Fill in the rest of each row
In the rows, 128 means zero.
From 3 directions:
[[106 140 133 132 124 137 121 115 110 130 124 125 124 131 140 123 131 135
  110 128 118 113 108 130 120 148 111 122 137 121 144 121 135 136 116 138
  120 137 133 131 117 111 135 129 110 113]
 [103 162 136 140 136 153 136 136  96 138  77 119  82 148 140 130 135 181
  111 118  84 113  71 132 109 188 111 133 145 116 145 126 135 133 124 173
  146 144 160 143  77  78 184 131  96  63]
 [151  87 174 103 139 103 193 138 194 103 157 156 149 117 101 125 127 101
  184  95 163 194 166 104 155  61 146 139  98  93  67 117 126 127 140  55
   77  98 107 110 210 135  86 133 169 150]
 [128 129 113 131 122 128 107 122 119 132 136 123 137 125 133 128 126 119
  117 140 132 113 134 133 126 129 127 123 131 140 140 131 127 128 125 134
  135 132 124 128 121 140 122 126 125 142]
 [136 133 114 133 129 130 118 136 121 134 118 122 121 131 127 132 127 135
  125 135 122 121 127 133 125 136 134 130 131 141 133 136 124 123 133 144
  148 131 133 132 110 133 139 126 127 126]]
Cut rows and their ends:
[113 139 161 126 140 139 169 138 130 123  96 134  96 141 127 127 135 163
 139 101 104 147  92 119 124 150 120 137] -> [129  97 114 119 134 133 129 132 116 128 146 133 123  84 158 133 118  77]
[110 136 117 133 116 133  98 107 106 132 142 122 141 124 143 123 128 116
 101 143 129 100 124 135 121 139 112 116] -> [137 135 154 124 133 135 113 136 124 138 123 128 119 132 119 126 113 138]

From 2 directions:
[[ 71  90 146 151  97  82 149 177 183  67 147 180 172 114 119 145 151 111
  163 110 153 151 167 138 121 102 109 107 165 140  87  98  88  75 138 131
   99 146 114 155 120  83  98 173 132 180]
 [122 130 123 121 117 135 132 129 130 129 126 134 131 139 125 124 135 123
  135 124 129 132 132 123 125 127 136 120 121 133 126 126 118 130 122 128
  136 119 129 121 125 132 126 123 134 132]
 [138 130 130 131 140 128 122 122 121 133 127 118 121 121 131 129 120 134
  119 133 125 122 121 131 131 131 124 136 129 123 134 132 140 132 132 128
  125 133 128 131 131 130 133 127 123 120]
 [139 131 129 130 140 128 122 121 120 134 127 117 120 122 131 129 120 134
  119 133 124 122 121 130 131 131 125 136 129 123 134 133 140 133 131 128
  126 133 129 130 131 130 133 126 123 119]]
Cut rows and their ends:
[107 118 130 131 112 118 137 144 146 111 133 148 143 130 124 131 139 119
 143 120 136 138 142 128 124 120 127 117 135 135 115 118 110 113 127 129
 124 128 124 132 124 117 118 139 133] -> [146]
[167 154 116 112 149 159 114  95  90 169 115  92  98 137 134 117 112 140
 104 141 111 112 102 121 133 146 141 142 103 120 156 148 155 164 121 126
 148 116 138 110 134 158 148  98 125] -> [93]
[137 138 121 118 127 143 126 118 117 143 123 120 120 139 128 121 127 128
 125 130 123 126 122 122 127 133 138 127 115 129 136 134 130 141 122 127
 140 117 132 117 128 141 133 115 131] -> [119]
[131 135 121 119 122 140 129 122 122 138 124 126 125 140 127 122 131 126
 129 127 125 129 126 122 126 131 137 124 117 131 132 131 125 137 121 128
 139 117 131 118 127 138 130 118 132] -> [124]

From 3 directions:
[[154 139 124 128 127 129 145 134 115 128 148 128 131 118 128 140 131 110
  139 129 101 138 132 117 121 120 120 112 120 139 106 131 123 116 132 146
  122 115 113 135 117 138 121 137 127 121]
 [148 153 106 110 131 132 132 144 112 125 126 121 118 131 131 119 143 146
  133 151  92 133 139 122 118 127 112 122 135 124 140 128 133 128 118 135
  133 151 112 129 120 124 133 119 118 112]
 [ 96 111 123 146 143 141  89 103 151 115 103 128 115 136 140  97 127 180
  137 130 191 103 114 148 164 151 142 162 147  89 166 140 131 136 107  82
  140 167 134 135 176 134 142 107 115 116]
 [ 58 113 120 116 137 132  72 117 161 123  61 120 106 162 133  77 132 208
  100 144 191  96 121 162 149 154 141 177 163  85 212 120 148 168 105  71
  154 196 162 107 162  94 156  87 122 134]
 [146 170  83  94 139 139 115 151 109 118 105 112 102 142 137  93 157 190
  133 177  85 126 144 128 120 136 103 134 153 103 175 129 142 138 100 120
  145 193 107 127 128 114 146  98 106  96]]
Cut rows and their ends:
[ 99 105 155 129 115 113 132 126 142 141 122 134 142 133 116 144 112  96
 102 104 146] -> [130 124 133 119 122 141 128 119 148 119 113 129 139 148 134 124  97 157
 112 112 113 122 139 148 161]
[133 140 120 113 126 126 132 140 121 130 123 124 124 133 126 125 134 132
 122 139 106] -> [132 135 125 116 125 120 124 131 131 135 123 132 133 127 135 131 136 126
 123 116 119 130 124 127 127]
[117 130 118 125 135 134 111 125 133 122 111 124 118 136 133 109 133 159
 128 139 141] -> [119 127 136 137 137 128 142 140 110 154 131 133 135 116 110 136 155 129
 127 143 124 137 114 120 120]
[144 124 132 144 130 132 136 120 125 125 149 132 134 115 131 139 124 112
 144 119 131] -> [131 123 122 136 126 130 121 119 131 105 137 119 113 130 133 120 111 117
 141 135 147 121 139 126 122]
[178 163 100 116 133 137 145 145 100 121 149 122 120 118 134 128 146 134
 152 153  72] -> [140 141 111 118 122 106 109 128 128 117 137 125 111 118 147 126 140  93
 142 119 141 126 128 113  99]
[ 98 125 120 120 133 131 101 125 141 125  95 123 116 145 131 102 132 170
 116 139 153] -> [113 126 144 137 141 132 151 146 106 170 125 138 147 115 101 141 165 141
 119 144 112 142 107 123 128]

From 2 directions:
[[117 137 136 112 127 133 103 128 127 133 150 130 116 134 136 131 154 121
  135 133 110 146 148 132 149 122 122 124 125 120 113 121 111 117 133 104
  143 119 125 128 132 118 135 135 140 127]
 [135 121 117 120 137 115 117 126 125 124 132 148 119 118 140 113 131 136
  144 108 133 132 108 134 135 124 139 118 117 133 137 126 149 110 120 119
  129 129 138 143 121 126 149 117 123 130]
 [129 128 129 135 125 130 138 128 129 128 121 122 134 129 122 131 120 127
  121 133 131 122 128 125 120 131 126 132 132 129 129 131 126 136 129 137
  124 130 126 123 129 131 120 129 126 128]]
Cut rows and their ends:
[141 118 119 152 127 124 165 128 131 123  97 120 147 122 114 127  92 135
 114 126 152 102 106 121  96 137 133 136 135 138 146 139 146 149 123 163
 107 140 129 124 125 142 112] -> [121 113 128]
[117 135 133  99 133 127  84 127 123 131 162 144 104 130 149 123 168 124
 150 122 105 158 143 138 165 117 127 115 116 120 113 116 118  98 130  87
 151 115 131 139 129 112 154] -> [131 142 128]
[147 112 110 148 133 114 161 126 129 119  97 134 142 115 121 117  90 142
 124 111 158 102  89 125  99 135 142 129 128 143 155 138 162 138 117 160
 105 142 137 134 119 142 126] -> [112 107 130]
